Look-ups in named tables: a row name and a column name give one cell, copied from the table.

kapo =
         doku   nagiko      mus      kul   fopuzu     zibe  nokizez  mavulav  zopodub      zuf
leze   64.969  -15.450   12.708    4.786   54.277   47.136  -27.519  -17.878  -10.303    7.559
sog    24.575   -7.759   31.486    2.687    6.482  -39.191   49.381   16.630  -28.202  -16.860
raf    -1.814   36.824    5.208  -40.527   17.974   35.915  -36.597  -11.051   17.887   30.503
met   -22.492   39.066    9.188   -0.485  -14.124   -5.072   -6.021  -13.936   66.182    5.622
fanu  -40.484    1.391  -55.716    0.510    6.814   30.192   27.867   49.822  -30.867   53.613
vaku   47.631   30.935   23.118  -19.488    3.555   20.304   -5.669   12.215    8.136   15.948
tor    66.957   43.621   20.939  -15.644   25.761   23.038  -21.191   -7.130   -2.325   20.467

What is the zopodub of leze in kapo? -10.303
What is the nagiko of raf in kapo? 36.824
What is the zibe of vaku in kapo? 20.304
What is the zopodub of tor in kapo? -2.325
What is the zibe of raf in kapo? 35.915
What is the nagiko of vaku in kapo? 30.935
What is the doku of tor in kapo? 66.957
What is the nagiko of tor in kapo? 43.621
What is the zopodub of vaku in kapo? 8.136
What is the nokizez of sog in kapo? 49.381
What is the doku of met in kapo? -22.492
What is the nokizez of met in kapo? -6.021

tulema =
|  | bozaf | gasifu | gebakes | pano | logof |
|---|---|---|---|---|---|
| pubi | 198 | 142 | 186 | 135 | 173 |
| pirasob | 79 | 73 | 162 | 163 | 148 |
| nid | 197 | 46 | 198 | 126 | 179 |
| kemale | 137 | 45 | 145 | 137 | 183 |
| vesufa | 66 | 94 | 146 | 148 | 140 |
| mebifo | 153 | 44 | 150 | 136 | 190 |
| boganoz | 199 | 191 | 137 | 166 | 144 |
| surovu | 112 | 238 | 55 | 104 | 45 |
| soli | 152 | 44 | 150 | 136 | 190 |

What is the gebakes of vesufa in tulema?
146
What is the bozaf of kemale in tulema?
137
What is the gasifu of nid in tulema?
46
What is the logof of surovu in tulema?
45
What is the gasifu of mebifo in tulema?
44
What is the logof of vesufa in tulema?
140

fedupid:
,foges,febegut,musepor,zik,paripef,lufefuf,navaro,gukel
tul,5.236,5.279,5.911,3.371,6.785,2.416,5.668,3.446
rap,7.235,3.651,6.018,2.794,5.740,3.232,4.995,4.601
zok,4.872,3.337,2.360,4.521,3.989,3.888,5.016,6.448
rezag,3.253,7.878,5.712,5.484,4.724,7.814,4.679,5.060
feguz,6.460,5.095,5.280,1.741,5.572,6.369,3.625,5.425
kod,3.476,6.748,6.432,7.873,4.134,6.566,6.173,6.269

kod, lufefuf -> 6.566
rap, zik -> 2.794
rezag, gukel -> 5.060
rezag, foges -> 3.253
rap, febegut -> 3.651
zok, foges -> 4.872
zok, navaro -> 5.016
feguz, zik -> 1.741
rap, paripef -> 5.740
tul, musepor -> 5.911
feguz, foges -> 6.460
zok, lufefuf -> 3.888
tul, foges -> 5.236
feguz, febegut -> 5.095
feguz, navaro -> 3.625
Which row has the largest zik? kod

kop =
|  | nok | mak | nitas | beg |
|---|---|---|---|---|
| rarom | 4.121 | 4.407 | 6.957 | 4.733 |
| nas | 3.740 | 5.662 | 5.799 | 4.313 |
| minopif | 8.664 | 5.906 | 4.068 | 6.488 |
| vof | 6.332 | 5.390 | 2.347 | 7.184 |
| dol | 4.434 | 5.757 | 3.168 | 4.732 |
| fuso | 7.090 | 5.470 | 5.834 | 6.001 |
| pesam | 8.225 | 5.056 | 5.741 | 8.964 |
| patorem | 4.098 | 6.009 | 6.856 | 3.808 |
| dudiros | 3.420 | 5.660 | 8.821 | 4.873 |
| kovuset | 6.108 | 5.920 | 4.166 | 7.166 |
| kup | 8.557 | 4.330 | 9.704 | 5.385 |
| zus | 5.713 | 5.804 | 7.468 | 6.336 |
| bonedi | 5.796 | 5.551 | 7.284 | 6.485 |

beg of patorem: 3.808
mak of bonedi: 5.551
beg of pesam: 8.964
nitas of zus: 7.468
mak of vof: 5.390
beg of fuso: 6.001
mak of pesam: 5.056
nitas of dol: 3.168
beg of rarom: 4.733
nitas of nas: 5.799
mak of dudiros: 5.660
beg of dudiros: 4.873
mak of dol: 5.757
nok of pesam: 8.225
beg of bonedi: 6.485
beg of dol: 4.732
mak of nas: 5.662

